Here is a tiny trained network, its code and every weight. The questions are about switching its units off for an input and a target symbol, where a switched-off unit gives its printed mean instead of its output.

import numpy as np


def w(rows, s, z=0):
    codes = np.array(rows[::2]) - 128.0
    scale = np.full(codes.shape[1], s)
    scale[-1] = z or s
    return codes * scale


def norm(h):
    return h / np.sqrt((h * h).mean(-1, keepdims=True) + 1e-5)


def f(y):
    return y / 2 * (1 + np.tanh(0.7978845608 * (y + 0.044715 * y**3)))


def softmax(a):
    e = np.exp(a - a.max(-1, keepdims=True))
    return e / e.sum(-1, keepdims=True)


def log_softmax(a):
    a = a - a.max(-1, keepdims=True)
    return a - np.log(np.exp(a).sum(-1, keepdims=True))


def net(x, mask):
    ids = ['ΓΛΞΨβδεηθμτφ'.index(c) for c in x.split()]
    T = len(ids)
    res = E[ids] + P[:T]
    q, k, v = (norm(res) @ M[0].T for M in (Q, K, V))
    z = softmax(np.where(np.tri(T) > 0, q @ k.T / 2**0.5, -1e9)) @ v
    res = res + np.where(mask[0], z, O[0][:, -1]) @ O[0][:, :-1]
    y = f(norm(res) @ A[0][:, :-1].T + A[0][:, -1])
    res = res + np.where(mask[1:17], y, B[0][:, -1]) @ B[0][:, :-1]
    return log_softmax(norm(res)[-1] @ U[:, :-1].T + U[:, -1])


Q, K, V, O, A, B = {}, {}, {}, {}, {}, {}
E = w([
[188,182,118,142,151],'Γ',
[199,192,134,144,160],'Λ',
[167,188,108,105,162],'Ξ',
[177,189,124,127,160],'Ψ',
[193,203,141,132,172],'β',
[54,195,94,96,145],'δ',
[162,134,172,7,132],'ε',
[136,176,140,61,170],'η',
[153,169,113,91,183],'θ',
[186,188,120,134,156],'μ',
[131,136,206,218,155],'τ',
[131,128,73,223,108],'φ',
],0.018)
P = w([
[137,127,58,123,251],'0',
[139,157,91,138,217],'1',
[138,178,100,141,181],'2',
[144,189,109,141,153],'3',
[141,195,120,141,126],'4',
[141,200,129,148,100],'5',
[141,202,143,150,70],'6',
[143,231,150,150,52],'7',
],0.012)
Q[0] = w([
[10,16,103,50,139],'h1',
[109,254,135,61,88],'h1',
],0.0098)
K[0] = w([
[191,135,80,130,254],'h1',
[164,214,170,152,25],'h1',
],0.0098)
V[0] = w([
[84,164,20,233,142],'h1',
[190,108,233,254,146],'h1',
],0.012)
O[0] = w([
[32,91,231,97,45,114],'h1',
[134,94,181,121,250,4],'h1',
],0.013,0.0019)
A[0] = w([
[205,49,86,149,14,153],'n1',
[133,6,203,193,94,123],'n2',
[242,153,90,118,101,133],'n3',
[121,84,219,133,132,30],'n4',
[58,163,101,146,113,100],'n5',
[125,118,177,178,102,90],'n6',
[64,149,124,166,41,19],'n7',
[118,111,66,69,136,124],'n8',
[119,168,179,64,106,112],'n9',
[200,139,127,132,37,123],'n10',
[116,64,112,39,57,144],'n11',
[239,161,162,147,142,134],'n12',
[104,78,152,68,114,33],'n13',
[151,45,168,28,129,130],'n14',
[121,52,46,206,117,255],'n15',
[186,183,129,85,146,90],'n16',
],0.014,0.0074)
B[0] = w([
[127,240,219,111,99,149],'n1',
[208,195,156,179,111,148],'n2',
[103,38,110,125,89,251],'n3',
[119,111,128,157,71,148],'n4',
[147,108,120,107,211,147],'n5',
[100,151,155,124,130,135],'n6',
[106,135,101,226,151,159],'n7',
[130,142,175,122,177,154],'n8',
[94,75,100,142,109,186],'n9',
[62,158,114,107,130,179],'n10',
[158,131,177,109,71,148],'n11',
[104,125,68,158,78,234],'n12',
[135,131,108,83,80,124],'n13',
[232,100,153,172,112,142],'n14',
[246,177,195,78,90,153],'n15',
[151,102,110,161,103,219],'n16',
],0.012,0.011)
U = w([
[140,95,140,175,199,224],'Γ',
[117,50,206,120,85,1],'Λ',
[149,88,152,88,218,188],'Ξ',
[103,52,135,163,145,133],'Ψ',
[98,70,121,150,161,41],'β',
[186,123,75,129,101,163],'δ',
[87,93,103,127,182,88],'ε',
[194,248,55,133,193,142],'η',
[62,181,117,115,136,185],'θ',
[119,96,89,197,190,57],'μ',
[130,190,200,92,57,90],'τ',
[124,134,122,86,163,183],'φ',
],0.015,0.0065)

Each question gives the input, a string of symbols that net reads in full, and the target symbol t.
The units are the heads (2 rows each of Q, K, V and O) and the neurons (one row each of A and B). Each row of codes is followed by its name. A weight is (code - 128) times the scale printed after its matrix; where a second scale follows, it is the last column's (O, A, B and U).
mask holds one flag per unit, heads first, then neurons. A switched-off unit (its flag False) gives its mean, the last column of its rows in O or B, instead of its output. The means were averaged over made-up inputs and are rounded, as every weight is.
A unit's drop is (log p(t) with every unit on - log p(t) with that unit switched off) / (log p(t) with every unit on - log p(t) with every unit switched off).
The circuit of an input: a set's keep is (log p(t) with only the set's units on - log p(t) with every unit switched off) / (log p(t) with every unit on - log p(t) with every unit switched off). Starting from the 12 units with the biggest drops (on a tie, the unit counted first), units are removed one at a time, each time the one whose removal leaves the highest keep (on an exact tie, the one counted first), for as long as the keep stays at least 0.8.
units of the circuit, in order: the units of the circuit, biggest drop first
k most important neurons: the k neurons with the biggest drops, biggest first
drop when u is switched off: that unit's drop, to one decimal
input θ ε δ Ψ, target τ: units of the circuit, in order => h1
input φ Γ δ ε ε τ, target η: 2 most important neurons => n3, n9
input φ Γ Λ, target τ: units of the circuit, in order => h1, n3
input ε Ξ ε δ Ξ, target θ: units of the circuit, in order => h1, n10
input ε ε Ξ Γ Λ β η φ, target τ: 2 most important neurons => n2, n3
input δ β Λ ε δ β, target τ: 2 most important neurons => n1, n12
input Ξ δ β θ Ξ, target θ: units of the circuit, in order => h1, n10, n14
input β φ η δ δ δ δ, target τ: 2 most important neurons => n11, n1
input Λ β θ Γ ε ε Λ ε, target δ: units of the circuit, in order => h1, n3
input Ψ δ ε ε φ Γ, target τ: units of the circuit, in order => h1, n3
input ε Ξ ε ε ε θ ε τ, target η: units of the circuit, in order => n3, h1
input Λ δ Ξ, target τ: 2 most important neurons => n11, n1
input τ ε ε δ β, target θ: units of the circuit, in order => h1, n10, n15
input τ θ ε τ β, target Γ: units of the circuit, in order => h1
input Λ Ξ ε δ, target η: 4 most important neurons => n3, n5, n7, n12
input Λ Ψ ε Γ ε φ β, target τ: 2 most important neurons => n3, n2
input φ δ Ξ δ Λ β ε δ, target η: 3 most important neurons => n3, n5, n12
input Λ φ Γ θ Ψ Ψ δ θ, target τ: 3 most important neurons => n11, n1, n12
input ε Γ ε μ ε δ Γ, target θ: 2 most important neurons => n10, n7
input Γ φ β, target Λ: units of the circuit, in order => h1
input ε Λ τ Ξ Ξ, target Γ: 2 most important neurons => n3, n14
input τ Γ δ Γ, target θ: 2 most important neurons => n7, n10
input Λ Γ β Γ Γ δ θ, target θ: 3 most important neurons => n7, n10, n15
input Ξ δ β Γ Γ θ δ μ, target θ: drop when n11 is switched off => -0.1
input Γ Γ μ η Γ δ Ψ, target θ: drop when n15 is switched off => 0.1
input Ψ μ Ξ ε Λ Γ ε ε, target δ: drop when n3 is switched off => 0.7
